Below is a small trained network, with its code and all its weights. Each question gives an input and a class and asks what happens when units are switched off, that is, made to give their printed mean instead of their output.

import numpy as np


def w(rows, s, z=0):
    codes = np.array(rows[::2]) - 128.0
    scale = np.full(codes.shape[1], s)
    scale[-1] = z or s
    return codes * scale


def norm(h):
    return h / np.sqrt((h * h).mean(-1, keepdims=True) + 1e-5)


def f(y):
    return y / 2 * (1 + np.tanh(0.7978845608 * (y + 0.044715 * y**3)))


def log_softmax(a):
    a = a - a.max(-1, keepdims=True)
    return a - np.log(np.exp(a).sum(-1, keepdims=True))


def net(x, mask):
    res = np.array(x, float).reshape(1, 3) / 4 @ E
    u = 0
    for l in range(2):
        y = f(norm(res) @ A[l][:, :-1].T + A[l][:, -1])
        res = res + np.where(mask[u : u + 7], y, B[l][:, -1]) @ B[l][:, :-1]
        u += 7
    return log_softmax(norm(res)[-1] @ U[:, :-1].T + U[:, -1])


A, B = {}, {}
E = w([
[249,180,113],'x0',
[142,107,175],'x1',
[128,91,71],'x2',
],0.0021)
A[0] = w([
[77,171,35,65],'L0N1',
[254,151,74,97],'L0N2',
[76,172,18,153],'L0N3',
[135,173,117,139],'L0N4',
[235,122,92,226],'L0N5',
[219,195,97,3],'L0N6',
[33,2,118,189],'L0N7',
],0.0044,0.0027)
B[0] = w([
[153,139,201,124],'L0N1',
[132,17,62,195],'L0N2',
[210,173,226,174],'L0N3',
[101,183,198,139],'L0N4',
[200,38,88,241],'L0N5',
[103,86,76,136],'L0N6',
[134,29,4,252],'L0N7',
],0.004,0.0026)
A[1] = w([
[206,127,48,9],'L1N1',
[66,34,115,222],'L1N2',
[50,61,66,253],'L1N3',
[131,230,221,107],'L1N4',
[202,177,69,71],'L1N5',
[224,75,55,218],'L1N6',
[20,3,98,251],'L1N7',
],0.0048,0.0038)
B[1] = w([
[17,70,27,131],'L1N1',
[202,107,92,213],'L1N2',
[235,52,124,234],'L1N3',
[129,138,240,123],'L1N4',
[184,26,31,128],'L1N5',
[183,26,114,253],'L1N6',
[254,24,42,252],'L1N7',
],0.0047,0.0059)
U = w([
[57,254,242,195],'0',
[22,226,195,3],'1',
[246,2,7,253],'2',
[25,238,65,3],'3',
[19,229,73,3],'4',
],0.0052,0.0047)

Each question gives the input, the list of numbers given to net, and the class t.
The units are the neurons (one row each of A and B). Each row of codes is followed by its name. A weight is (code - 128) times the scale printed after its matrix; where a second scale follows, it is the last column's (A, B and U).
mask holds one flag per neuron, layer by layer. A switched-off neuron (its flag False) gives its mean, the last column of its row in B, instead of its output. The means were averaged over made-up inputs and are rounded, as every weight is.
A unit's drop is (log p(t) with every unit on - log p(t) with that unit switched off) / (log p(t) with every unit on - log p(t) with every unit switched off).
The circuit of an input: a set's keep is (log p(t) with only the set's units on - log p(t) with every unit switched off) / (log p(t) with every unit on - log p(t) with every unit switched off). Starting from the 12 units with the biggest drops (on a tie, the unit counted first), units are removed one at a time, each time the one whose removal leaves the highest keep (on an exact tie, the one counted first), for as long as the keep stays at least 0.8.
circuit, biggest first: the units of the circuit, biggest drop first
top k neurons: the k neurons with the biggest drops, biggest first
top k neurons in layer l: the k neurons of layer l with the biggest drops, biggest first
drop of u: that unit's drop, to one decimal
input [3,5,-6], class 0: circuit, biggest first : L0N7, L1N7, L1N3, L1N6
input [1,6,-4], class 0: top 3 neurons in layer 1 : L1N7, L1N3, L1N6
input [0,6,-4], class 0: top 3 neurons in layer 0 : L0N7, L0N2, L0N5
input [-2,-2,-6], class 0: top 3 neurons : L0N2, L0N7, L0N5
input [0,7,-5], class 0: top 3 neurons : L0N7, L0N2, L1N7
input [-3,-5,-5], class 0: top 2 neurons in layer 1 : L1N6, L1N7
input [1,-2,-7], class 1: top 2 neurons : L0N7, L1N7
input [-1,-1,-6], class 0: drop of L1N5 : 0.0
input [2,0,-8], class 0: drop of L0N1 : 0.0
input [0,6,-7], class 0: drop of L0N7 : 0.2
input [-1,3,-5], class 0: drop of L0N5 : 0.2
